Below are the code and all the weights of a small trained network. Each question names an input and a class and asks about switching units off, where a switched-off unit gives its printed mean instead of its output.

import numpy as np


def w(rows, s, z=0):
    codes = np.array(rows[::2]) - 128.0
    scale = np.full(codes.shape[1], s)
    scale[-1] = z or s
    return codes * scale


def f(y):
    return np.maximum(y, 0)


def log_softmax(a):
    a = a - a.max(-1, keepdims=True)
    return a - np.log(np.exp(a).sum(-1, keepdims=True))


def net(x, mask):
    res = np.array(x, float).reshape(1, 5) / 4 @ E
    y = f(res @ A[0][:, :-1].T + A[0][:, -1])
    res = res + np.where(mask, y, B[0][:, -1]) @ B[0][:, :-1]
    return log_softmax(res[-1] @ U[:, :-1].T + U[:, -1])


A, B = {}, {}
E = w([
[127,165,37,127],'x0',
[170,91,119,254],'x1',
[239,159,144,128],'x2',
[125,131,128,130],'x3',
[170,18,93,115],'x4',
],0.0082)
A[0] = w([
[159,77,93,137,118],'n1',
[143,185,157,156,162],'n2',
[131,159,17,165,88],'n3',
[116,155,72,86,199],'n4',
[96,183,139,155,18],'n5',
[9,88,113,156,4],'n6',
[82,169,130,166,249],'n7',
[133,135,75,238,19],'n8',
[227,167,141,111,81],'n9',
[119,79,98,108,154],'n10',
[127,196,157,163,2],'n11',
[110,104,199,141,244],'n12',
],0.015,0.0032)
B[0] = w([
[124,67,56,104,209],'n1',
[94,63,73,117,233],'n2',
[181,9,217,217,242],'n3',
[93,120,212,110,244],'n4',
[208,111,115,85,199],'n5',
[191,235,71,227,247],'n6',
[59,51,57,102,253],'n7',
[53,240,174,10,248],'n8',
[94,213,73,217,255],'n9',
[115,125,79,62,201],'n10',
[244,92,115,106,207],'n11',
[95,53,204,144,231],'n12',
],0.016,0.0062)
U = w([
[152,213,26,238,96],'0',
[103,111,83,134,255],'1',
[179,76,2,75,62],'2',
[124,75,188,197,62],'3',
[74,212,147,50,135],'4',
],0.0097,0.0071)

Each question gives the input, the list of numbers given to net, and the class t.
The units are the neurons (one row each of A and B). Each row of codes is followed by its name. A weight is (code - 128) times the scale printed after its matrix; where a second scale follows, it is the last column's (A, B and U).
mask holds one flag per neuron, in row order. A switched-off neuron (its flag False) gives its mean, the last column of its row in B, instead of its output. The means were averaged over made-up inputs and are rounded, as every weight is.
A unit's drop is (log p(t) with every unit on - log p(t) with that unit switched off) / (log p(t) with every unit on - log p(t) with every unit switched off).
The circuit of an input: a set's keep is (log p(t) with only the set's units on - log p(t) with every unit switched off) / (log p(t) with every unit on - log p(t) with every unit switched off). Starting from all 12 units, units are removed one at a time, each time the one whose removal leaves the highest keep (on an exact tie, the one counted first), for as long as the keep stays at least 0.8.
circuit, biggest first: the units of the circuit, biggest drop first
top k neurons: the k neurons with the biggest drops, biggest first
drop when u is switched off: that unit's drop, to one decimal
input [-8,-4,-2,-1,-7], class 3: circuit, biggest first	(n12)
input [5,-7,7,6,-2], class 0: top 2 neurons	(n9 n8)
input [8,-4,5,6,-8], class 2: top 2 neurons	(n11 n5)
input [8,-6,7,6,-2], class 3: circuit, biggest first	(n4 n3)
input [-7,-4,-4,4,-3], class 3: top 2 neurons	(n12 n8)
input [-4,4,-6,-5,-1], class 0: top 3 neurons	(n6 n3 n4)
input [-4,-3,3,0,-5], class 2: circuit, biggest first	(n11 n2)
input [-6,-6,3,0,-1], class 3: top 3 neurons	(n8 n12 n10)
input [5,8,7,3,-8], class 2: top 2 neurons	(n11 n2)
input [1,-7,-7,-6,7], class 0: top 2 neurons	(n6 n8)
input [8,8,-4,-5,-5], class 3: top 2 neurons	(n3 n10)
input [8,4,-6,-2,-4], class 3: top 3 neurons	(n3 n9 n4)
input [0,8,3,3,-8], class 2: top 3 neurons	(n11 n2 n7)
input [2,-8,-1,6,2], class 4: top 2 neurons	(n3 n4)
input [-5,-2,8,-5,3], class 0: circuit, biggest first	(n9)
input [7,2,3,-2,-2], class 3: drop when n3 is switched off	1.4
input [-3,-3,-2,-3,-7], class 2: drop when n7 is switched off	0.1
input [-8,4,-8,-2,-4], class 0: drop when n3 is switched off	0.3
